Below is a small trained network, with its code and all its weights. Each question gives an input and a target symbol and asks what happens when units are switched off, that is, made to give their printed mean instead of their output.

import numpy as np


def w(rows, s, z=0):
    codes = np.array(rows[::2]) - 128.0
    scale = np.full(codes.shape[1], s)
    scale[-1] = z or s
    return codes * scale


def f(y):
    return y / 2 * (1 + np.tanh(0.7978845608 * (y + 0.044715 * y**3)))


def softmax(a):
    e = np.exp(a - a.max(-1, keepdims=True))
    return e / e.sum(-1, keepdims=True)


def log_softmax(a):
    a = a - a.max(-1, keepdims=True)
    return a - np.log(np.exp(a).sum(-1, keepdims=True))


def net(x, mask):
    ids = ['βδλμφψ'.index(c) for c in x.split()]
    T = len(ids)
    res = E[ids] + P[:T]
    r = res
    for j in range(3):
        rows = slice(3 * j, 3 * j + 3)
        q, k, v = (r @ M[0][rows].T for M in (Q, K, V))
        z = softmax(np.where(np.tri(T) > 0, q @ k.T / 3**0.5, -1e9)) @ v
        o = O[0][rows]
        res = res + np.where(mask[j], z, o[:, -1]) @ o[:, :-1]
    y = f(res @ A[0][:, :-1].T + A[0][:, -1])
    res = res + np.where(mask[3:19], y, B[0][:, -1]) @ B[0][:, :-1]
    return log_softmax(res[-1] @ U[:, :-1].T + U[:, -1])


Q, K, V, O, A, B = {}, {}, {}, {}, {}, {}
E = w([
[89,151,118],'β',
[84,141,129],'δ',
[10,164,157],'λ',
[131,117,151],'μ',
[129,103,170],'φ',
[149,44,217],'ψ',
],0.013)
P = w([
[188,253,41],'0',
[114,238,147],'1',
[100,214,176],'2',
[86,167,181],'3',
[85,119,185],'4',
[74,87,177],'5',
[76,55,172],'6',
],0.0067)
Q[0] = w([
[35,120,246],'head 0',
[11,193,254],'head 0',
[54,118,240],'head 0',
[61,140,59],'head 1',
[158,104,112],'head 1',
[65,171,79],'head 1',
[165,79,183],'head 2',
[212,123,170],'head 2',
[178,241,111],'head 2',
],0.0081)
K[0] = w([
[138,8,242],'head 0',
[170,2,237],'head 0',
[140,68,252],'head 0',
[46,160,155],'head 1',
[101,137,129],'head 1',
[114,176,165],'head 1',
[155,35,228],'head 2',
[143,117,224],'head 2',
[186,94,40],'head 2',
],0.0088)
V[0] = w([
[60,183,94],'head 0',
[174,140,171],'head 0',
[184,2,173],'head 0',
[158,52,192],'head 1',
[154,90,96],'head 1',
[124,145,59],'head 1',
[103,103,123],'head 2',
[179,74,142],'head 2',
[50,138,148],'head 2',
],0.008)
O[0] = w([
[100,19,97,56],'head 0',
[185,156,175,208],'head 0',
[171,253,247,248],'head 0',
[20,190,174,73],'head 1',
[39,132,55,16],'head 1',
[154,143,121,76],'head 1',
[151,114,115,126],'head 2',
[106,213,64,29],'head 2',
[228,80,164,255],'head 2',
],0.0052,0.0029)
A[0] = w([
[146,158,86,73],'neuron 0',
[141,177,66,254],'neuron 1',
[77,57,156,179],'neuron 2',
[119,169,161,41],'neuron 3',
[164,224,189,40],'neuron 4',
[164,212,156,75],'neuron 5',
[85,128,165,67],'neuron 6',
[217,104,134,195],'neuron 7',
[190,188,154,113],'neuron 8',
[32,175,96,143],'neuron 9',
[175,129,156,122],'neuron 10',
[252,108,148,149],'neuron 11',
[143,113,127,228],'neuron 12',
[59,98,166,152],'neuron 13',
[149,202,126,120],'neuron 14',
[178,91,70,168],'neuron 15',
],0.013,0.0047)
B[0] = w([
[129,33,143,116],'neuron 0',
[83,105,253,136],'neuron 1',
[185,147,81,175],'neuron 2',
[134,65,117,167],'neuron 3',
[106,78,99,255],'neuron 4',
[103,95,95,202],'neuron 5',
[165,76,116,160],'neuron 6',
[77,198,101,158],'neuron 7',
[59,110,84,195],'neuron 8',
[72,254,94,139],'neuron 9',
[101,129,122,162],'neuron 10',
[90,168,100,168],'neuron 11',
[130,185,139,156],'neuron 12',
[198,123,122,186],'neuron 13',
[57,99,78,160],'neuron 14',
[140,181,76,142],'neuron 15',
],0.0083,0.0099)
U = w([
[79,254,7,236],'β',
[205,12,141,250],'δ',
[235,53,9,44],'λ',
[168,233,144,84],'μ',
[158,233,251,133],'φ',
[38,50,93,3],'ψ',
],0.0076,0.0049)

Each question gives the input, a string of symbols that net reads in full, and the target symbol t.
The units are the heads (3 rows each of Q, K, V and O) and the neurons (one row each of A and B). Each row of codes is followed by its name. A weight is (code - 128) times the scale printed after its matrix; where a second scale follows, it is the last column's (O, A, B and U).
mask holds one flag per unit, heads first, then neurons. A switched-off unit (its flag False) gives its mean, the last column of its rows in O or B, instead of its output. The means were averaged over made-up inputs and are rounded, as every weight is.
A unit's drop is (log p(t) with every unit on - log p(t) with that unit switched off) / (log p(t) with every unit on - log p(t) with every unit switched off).
The circuit of an input: a set's keep is (log p(t) with only the set's units on - log p(t) with every unit switched off) / (log p(t) with every unit on - log p(t) with every unit switched off). Starting from the 12 units with the biggest drops (on a tie, the unit counted first), units are removed one at a time, each time the one whose removal leaves the highest keep (on an exact tie, the one counted first), for as long as the keep stays at least 0.8.
circuit, biggest first: the units of the circuit, biggest drop first
unit that matters most: the unit with the biggest drop
top k neurons: the k neurons with the biggest drops, biggest first
which heads matter: for each layer, one digit per head in row order, 1 if its drop is at least 0.15 and else 0, layers parted by /
drop when u is switched off: that unit's drop, to one decimal
input ψ δ β φ λ λ, target φ: circuit, biggest first => (neuron 4; neuron 8)
input δ μ λ λ λ ψ φ, target β: which heads matter => 101
input δ λ λ φ φ δ, target φ: circuit, biggest first => (neuron 4; neuron 5; neuron 8)
input β λ δ λ λ φ, target β: top 2 neurons => (neuron 7; neuron 11)
input λ δ λ, target λ: circuit, biggest first => (head 0; neuron 2; neuron 13)
input β μ φ ψ, target ψ: top 2 neurons => (neuron 4; neuron 8)
input λ λ λ β, target λ: circuit, biggest first => (head 0; neuron 2)
input μ φ β, target φ: unit that matters most => head 0
input λ β β β δ, target λ: top 3 neurons => (neuron 2; neuron 1; neuron 9)
input λ μ φ μ, target φ: top 2 neurons => (neuron 4; neuron 5)
input δ μ ψ φ, target ψ: which heads matter => 100
input λ λ ψ, target β: which heads matter => 100
input μ ψ λ, target ψ: top 2 neurons => (neuron 4; neuron 3)
input λ β δ λ δ δ, target λ: top 2 neurons => (neuron 2; neuron 1)
input φ μ δ, target φ: top 2 neurons => (neuron 4; neuron 8)
input μ δ ψ, target β: top 2 neurons => (neuron 11; neuron 7)
input ψ λ λ μ φ ψ, target ψ: top 2 neurons => (neuron 8; neuron 4)
input ψ δ δ, target ψ: drop when neuron 13 is switched off => 0.1
input β μ ψ μ, target ψ: drop when head 2 is switched off => 0.1
input δ φ φ β λ φ λ, target φ: drop when neuron 14 is switched off => 0.1
